Here is a tiny trained network, its code and every weight. The questions are about switching its units off for an input and a target symbol, where a switched-off unit gives its printed mean instead of its output.

import numpy as np


def w(rows, s, z=0):
    codes = np.array(rows[::2]) - 128.0
    scale = np.full(codes.shape[1], s)
    scale[-1] = z or s
    return codes * scale


def norm(h):
    return h / np.sqrt((h * h).mean(-1, keepdims=True) + 1e-5)


def f(y):
    return np.maximum(y, 0)


def softmax(a):
    e = np.exp(a - a.max(-1, keepdims=True))
    return e / e.sum(-1, keepdims=True)


def log_softmax(a):
    a = a - a.max(-1, keepdims=True)
    return a - np.log(np.exp(a).sum(-1, keepdims=True))


def net(x, mask):
    ids = ['ΓΘΞΣΦαβεζηλμπψω'.index(c) for c in x.split()]
    T = len(ids)
    res = E[ids] + P[:T]
    u = 0
    for l in range(2):
        r = norm(res)
        for j in range(2):
            rows = slice(3 * j, 3 * j + 3)
            q, k, v = (r @ M[l][rows].T for M in (Q, K, V))
            z = softmax(np.where(np.tri(T) > 0, q @ k.T / 3**0.5, -1e9)) @ v
            o = O[l][rows]
            res = res + np.where(mask[u + j], z, o[:, -1]) @ o[:, :-1]
        u += 2
        y = f(norm(res) @ A[l][:, :-1].T + A[l][:, -1])
        res = res + np.where(mask[u : u + 12], y, B[l][:, -1]) @ B[l][:, :-1]
        u += 12
    return log_softmax(norm(res)[-1] @ U[:, :-1].T + U[:, -1])


Q, K, V, O, A, B = {}, {}, {}, {}, {}, {}
E = w([
[153,145,135,70,151,81],'Γ',
[108,154,69,168,155,55],'Θ',
[100,128,63,162,143,174],'Ξ',
[63,115,128,160,171,67],'Σ',
[147,132,160,166,127,151],'Φ',
[80,154,209,4,174,97],'α',
[168,148,121,153,163,162],'β',
[101,143,100,107,162,33],'ε',
[178,146,72,181,120,172],'ζ',
[210,144,140,119,131,129],'η',
[123,98,213,99,121,54],'λ',
[104,106,176,183,103,139],'μ',
[103,125,225,97,208,149],'π',
[195,110,131,177,58,150],'ψ',
[125,184,103,134,120,138],'ω',
],0.027)
P = w([
[163,2,86,75,147,232],'0',
[177,126,234,197,147,147],'1',
[194,17,101,147,152,133],'2',
[155,168,225,204,178,133],'3',
[190,22,112,147,126,123],'4',
[110,156,185,213,185,112],'5',
[154,29,121,142,92,127],'6',
[108,138,167,209,214,137],'7',
],0.0093)
Q[0] = w([
[158,5,91,108,146,113],'L0H1',
[143,201,179,169,211,150],'L0H1',
[109,24,135,1,85,155],'L0H1',
[188,87,160,29,80,187],'L0H2',
[85,68,162,118,91,121],'L0H2',
[205,21,137,162,135,141],'L0H2',
],0.01)
K[0] = w([
[140,8,170,127,164,107],'L0H1',
[90,186,87,178,94,96],'L0H1',
[172,30,225,81,149,136],'L0H1',
[169,34,208,76,142,174],'L0H2',
[73,74,168,152,162,164],'L0H2',
[160,15,158,160,71,118],'L0H2',
],0.012)
V[0] = w([
[124,3,110,173,176,130],'L0H1',
[161,43,214,120,118,100],'L0H1',
[116,173,179,172,43,92],'L0H1',
[47,124,96,185,151,63],'L0H2',
[49,142,80,171,218,96],'L0H2',
[82,103,91,192,198,47],'L0H2',
],0.0061)
O[0] = w([
[95,62,38,105,182,122,204],'L0H1',
[181,32,102,151,199,46,41],'L0H1',
[116,162,117,106,127,203,81],'L0H1',
[112,139,99,65,125,213,177],'L0H2',
[76,172,78,152,127,177,202],'L0H2',
[124,1,162,68,95,159,253],'L0H2',
],0.0067,0.0033)
A[0] = w([
[86,9,132,198,103,120,16],'L0N1',
[155,147,173,170,183,172,183],'L0N2',
[133,135,118,92,212,119,63],'L0N3',
[169,51,114,66,1,182,149],'L0N4',
[131,39,206,163,202,105,109],'L0N5',
[114,172,147,201,204,168,212],'L0N6',
[203,109,201,189,207,194,91],'L0N7',
[119,73,184,89,161,239,126],'L0N8',
[25,55,112,159,134,149,96],'L0N9',
[241,142,112,196,119,146,56],'L0N10',
[109,163,52,159,80,163,124],'L0N11',
[233,87,49,126,116,128,1],'L0N12',
],0.0096,0.0064)
B[0] = w([
[176,100,104,187,119,195,168],'L0N1',
[74,151,66,94,208,94,222],'L0N2',
[149,86,254,167,158,145,139],'L0N3',
[180,124,181,208,137,58,163],'L0N4',
[171,184,201,50,105,170,215],'L0N5',
[162,94,206,142,178,166,254],'L0N6',
[62,58,154,120,140,150,225],'L0N7',
[154,133,145,138,149,28,175],'L0N8',
[202,114,95,72,172,143,207],'L0N9',
[148,166,92,144,203,145,199],'L0N10',
[142,129,135,61,119,157,200],'L0N11',
[197,235,83,137,99,108,164],'L0N12',
],0.0094,0.0082)
Q[1] = w([
[125,56,144,29,191,168],'L1H1',
[240,33,67,74,167,113],'L1H1',
[137,182,189,130,145,176],'L1H1',
[112,177,254,60,191,219],'L1H2',
[1,176,174,58,165,149],'L1H2',
[82,164,223,116,111,225],'L1H2',
],0.0076)
K[1] = w([
[89,117,159,184,121,70],'L1H1',
[151,32,107,203,168,20],'L1H1',
[145,222,139,254,73,176],'L1H1',
[115,81,224,218,107,185],'L1H2',
[51,165,160,114,40,140],'L1H2',
[98,120,201,128,89,127],'L1H2',
],0.0092)
V[1] = w([
[107,128,153,81,49,199],'L1H1',
[142,82,161,178,142,140],'L1H1',
[27,101,142,130,247,106],'L1H1',
[109,165,128,64,119,93],'L1H2',
[176,166,46,117,134,150],'L1H2',
[103,130,144,170,137,82],'L1H2',
],0.012)
O[1] = w([
[212,196,149,77,73,255,1],'L1H1',
[20,60,183,100,77,119,202],'L1H1',
[100,42,123,51,176,171,206],'L1H1',
[174,148,98,34,239,103,50],'L1H2',
[217,142,76,178,127,142,159],'L1H2',
[141,91,79,97,157,160,60],'L1H2',
],0.0082,0.0054)
A[1] = w([
[147,219,161,104,126,187,153],'L1N1',
[84,108,114,113,93,166,75],'L1N2',
[112,139,217,179,113,105,101],'L1N3',
[131,184,151,59,118,76,40],'L1N4',
[104,120,182,85,130,71,90],'L1N5',
[145,173,6,97,106,87,175],'L1N6',
[110,113,100,88,128,51,2],'L1N7',
[166,107,146,114,40,121,78],'L1N8',
[111,111,178,105,93,111,52],'L1N9',
[60,132,146,177,160,96,82],'L1N10',
[94,136,157,195,182,206,109],'L1N11',
[95,115,145,116,202,158,124],'L1N12',
],0.017,0.0073)
B[1] = w([
[162,225,236,146,103,211,185],'L1N1',
[112,96,183,173,123,168,134],'L1N2',
[95,142,114,80,133,250,179],'L1N3',
[94,163,35,222,79,132,143],'L1N4',
[86,127,83,148,76,135,184],'L1N5',
[59,176,191,2,168,200,177],'L1N6',
[150,168,54,116,17,172,136],'L1N7',
[205,100,147,119,91,74,136],'L1N8',
[186,192,129,150,168,43,148],'L1N9',
[65,123,85,199,147,166,174],'L1N10',
[133,150,112,124,42,101,230],'L1N11',
[102,189,125,144,106,70,246],'L1N12',
],0.013,0.012)
U = w([
[171,148,44,111,42,52,129],'Γ',
[56,126,132,30,222,191,129],'Θ',
[106,68,44,196,160,238,192],'Ξ',
[71,16,124,128,190,88,117],'Σ',
[28,69,191,159,64,187,2],'Φ',
[86,172,153,44,95,35,101],'α',
[84,165,97,223,229,59,93],'β',
[107,101,44,35,103,65,138],'ε',
[165,225,6,123,188,144,113],'ζ',
[185,165,165,78,215,38,196],'η',
[153,84,177,67,73,8,160],'λ',
[102,16,188,128,82,162,138],'μ',
[103,101,219,59,192,84,40],'π',
[167,120,109,222,119,84,193],'ψ',
[154,218,190,127,104,193,100],'ω',
],0.013,0.0063)

Each question gives the input, a string of symbols that net reads in full, and the target symbol t.
The units are the heads (3 rows each of Q, K, V and O) and the neurons (one row each of A and B). Each row of codes is followed by its name. A weight is (code - 128) times the scale printed after its matrix; where a second scale follows, it is the last column's (O, A, B and U).
mask holds one flag per unit, layer by layer, with each layer's heads first. A switched-off unit (its flag False) gives its mean, the last column of its rows in O or B, instead of its output. The means were averaged over made-up inputs and are rounded, as every weight is.
A unit's drop is (log p(t) with every unit on - log p(t) with that unit switched off) / (log p(t) with every unit on - log p(t) with every unit switched off).
The circuit of an input: a set's keep is (log p(t) with only the set's units on - log p(t) with every unit switched off) / (log p(t) with every unit on - log p(t) with every unit switched off). Starting from the 12 units with the biggest drops (on a tie, the unit counted first), units are removed one at a time, each time the one whose removal leaves the highest keep (on an exact tie, the one counted first), for as long as the keep stays at least 0.8.
units of the circuit, in order: the units of the circuit, biggest drop first
unit that matters most: the unit with the biggest drop
top k neurons: the k neurons with the biggest drops, biggest first
top k neurons in layer l: the k neurons of layer l with the biggest drops, biggest first
which heads matter: for each layer, one digit per head in row order, 1 if its drop is at least 0.15 and else 0, layers parted by /
input Ξ ω Γ ω Θ Θ, target ω: units of the circuit, in order => [L0H1, L1H1]
input λ λ Θ Ξ, target α: unit that matters most => L0H2
input Σ Ξ η Θ ζ, target ζ: top 3 neurons => [L0N12, L1N6, L1N1]
input β Θ Θ ζ, target ψ: which heads matter => 01 / 01
input ω ω μ Ξ, target ω: top 2 neurons => [L1N1, L0N11]
input Θ ζ Γ μ Θ Θ ζ, target ζ: top 3 neurons in layer 0 => [L0N12, L0N5, L0N4]
input Γ Γ ε, target ε: units of the circuit, in order => [L1N7, L1H1]
input ω Ξ Θ Ξ β ε μ Γ, target Φ: top 2 neurons => [L0N3, L1N3]
input Θ Φ Θ Θ ω Θ λ, target λ: top 2 neurons => [L1N9, L0N5]
input Θ β β Θ ω ε, target ω: units of the circuit, in order => [L0H1, L0N9, L1H1]
input Θ η β ζ, target β: units of the circuit, in order => [L1H1, L0N2, L1N3]
input Θ Θ η η η ω Ξ α, target ω: units of the circuit, in order => [L0H1, L1H1, L0H2, L1N1]
input Θ Θ Θ Γ Θ ζ, target ψ: top 2 neurons in layer 1 => [L1N6, L1N3]
input μ Θ ω ω μ ω η ε, target ω: which heads matter => 10 / 10
input μ β Θ η ω λ, target ω: unit that matters most => L0N5
input ζ β Φ Θ Θ η η ζ, target β: units of the circuit, in order => [L1H1, L1N3]
input α μ Θ Ξ Φ, target Φ: top 3 neurons => [L0N5, L0N1, L0N7]
input ψ ζ Θ η Θ, target Θ: which heads matter => 01 / 00
input Θ β Φ Θ μ ω Ξ μ, target ω: units of the circuit, in order => [L0H1, L1H1]
input μ Θ ζ Γ Θ ω Θ Ξ, target ω: top 3 neurons => [L0N11, L0N7, L1N1]
input η η Ξ λ ω Σ, target ω: which heads matter => 10 / 10
input Θ λ ω μ α Θ λ, target λ: which heads matter => 10 / 00
input α ψ ω Θ η η μ Ξ, target Φ: units of the circuit, in order => [L1H2]
input η μ Ξ ψ, target Ξ: top 2 neurons => [L1N3, L1N12]
input α Ξ ζ η ε Γ, target β: units of the circuit, in order => [L1N6, L1N4]
input Φ λ Θ Θ, target α: which heads matter => 11 / 00
input Ξ Θ Θ η η, target η: top 2 neurons in layer 0 => [L0N12, L0N6]
